Below are the code and all the weights of a small trained network. Each question names an input and a class and asks about switching units off, where a switched-off unit gives its printed mean instead of its output.

import numpy as np


def w(rows, s, z=0):
    codes = np.array(rows[::2]) - 128.0
    scale = np.full(codes.shape[1], s)
    scale[-1] = z or s
    return codes * scale


def f(y):
    return np.maximum(y, 0)


def log_softmax(a):
    a = a - a.max(-1, keepdims=True)
    return a - np.log(np.exp(a).sum(-1, keepdims=True))


def net(x, mask):
    res = np.array(x, float).reshape(1, 7) / 4 @ E
    y = f(res @ A[0][:, :-1].T + A[0][:, -1])
    res = res + np.where(mask, y, B[0][:, -1]) @ B[0][:, :-1]
    return log_softmax(res[-1] @ U[:, :-1].T + U[:, -1])


A, B = {}, {}
E = w([
[105,122,130,107,133],'x0',
[251,138,138,57,153],'x1',
[129,126,126,127,130],'x2',
[179,92,59,119,20],'x3',
[143,133,129,143,122],'x4',
[120,125,130,123,130],'x5',
[156,45,176,153,119],'x6',
],0.014)
A[0] = w([
[96,63,223,145,191,230],'neuron 1',
[197,46,211,98,140,75],'neuron 2',
[77,161,77,165,153,100],'neuron 3',
[122,86,128,218,137,146],'neuron 4',
[130,92,76,111,54,229],'neuron 5',
[37,178,50,198,112,183],'neuron 6',
[73,54,166,194,85,122],'neuron 7',
[156,176,138,73,179,99],'neuron 8',
[135,142,68,66,108,209],'neuron 9',
[147,247,201,141,228,254],'neuron 10',
[116,71,117,123,10,225],'neuron 11',
],0.013,0.0037)
B[0] = w([
[113,138,191,176,111,219],'neuron 1',
[167,114,132,153,211,195],'neuron 2',
[136,143,170,153,203,178],'neuron 3',
[67,92,130,124,83,177],'neuron 4',
[171,146,78,78,133,204],'neuron 5',
[135,98,90,186,213,228],'neuron 6',
[51,102,157,111,68,207],'neuron 7',
[139,117,126,78,121,183],'neuron 8',
[193,163,139,121,99,179],'neuron 9',
[81,48,155,67,122,250],'neuron 10',
[158,84,5,73,138,221],'neuron 11',
],0.013,0.019)
U = w([
[118,76,183,183,242,209],'0',
[91,37,97,63,134,228],'1',
[166,81,49,157,221,53],'2',
[206,254,119,102,91,141],'3',
[70,84,197,203,92,3],'4',
],0.0097,0.0026)

Each question gives the input, the list of numbers given to net, and the class t.
The units are the neurons (one row each of A and B). Each row of codes is followed by its name. A weight is (code - 128) times the scale printed after its matrix; where a second scale follows, it is the last column's (A, B and U).
mask holds one flag per neuron, in row order. A switched-off neuron (its flag False) gives its mean, the last column of its row in B, instead of its output. The means were averaged over made-up inputs and are rounded, as every weight is.
A unit's drop is (log p(t) with every unit on - log p(t) with that unit switched off) / (log p(t) with every unit on - log p(t) with every unit switched off).
The circuit of an input: a set's keep is (log p(t) with only the set's units on - log p(t) with every unit switched off) / (log p(t) with every unit on - log p(t) with every unit switched off). Starting from all 11 units, units are removed one at a time, each time the one whose removal leaves the highest keep (on an exact tie, the one counted first), for as long as the keep stays at least 0.8.
circuit, biggest first: the units of the circuit, biggest drop first
top k neurons: the k neurons with the biggest drops, biggest first
drop when u is switched off: that unit's drop, to one decimal
input [5,8,-8,-4,3,-8,3], class 0: circuit, biggest first => (neuron 11)
input [-7,6,8,-5,0,0,-1], class 1: top 3 neurons => (neuron 10; neuron 6; neuron 8)
input [6,0,-7,0,0,-3,-4], class 0: top 3 neurons => (neuron 11; neuron 5; neuron 7)
input [-2,0,3,-3,-3,-1,-7], class 0: top 2 neurons => (neuron 11; neuron 3)
input [-2,2,-6,-3,0,3,4], class 0: top 2 neurons => (neuron 2; neuron 7)
input [4,8,-1,-6,6,-4,-1], class 1: top 2 neurons => (neuron 10; neuron 8)
input [4,-8,1,0,2,6,0], class 0: top 3 neurons => (neuron 6; neuron 3; neuron 10)
input [-1,6,7,0,5,-5,5], class 0: top 2 neurons => (neuron 11; neuron 5)
input [1,3,4,2,-4,-7,-2], class 3: top 2 neurons => (neuron 10; neuron 6)
input [5,-5,5,0,4,6,-8], class 0: top 2 neurons => (neuron 11; neuron 3)
input [5,6,4,0,5,-8,7], class 0: top 3 neurons => (neuron 11; neuron 5; neuron 2)
input [8,-5,2,5,6,-5,-3], class 2: drop when neuron 6 is switched off => 0.1
input [4,6,2,1,6,-2,-2], class 3: drop when neuron 6 is switched off => 0.3
input [-1,-8,3,-7,4,-3,3], class 4: circuit, biggest first => (neuron 7)
input [-4,0,-4,-2,-4,0,-5], class 0: drop when neuron 3 is switched off => 0.2
input [-4,-4,1,-2,2,-1,-6], class 0: drop when neuron 11 is switched off => 0.3
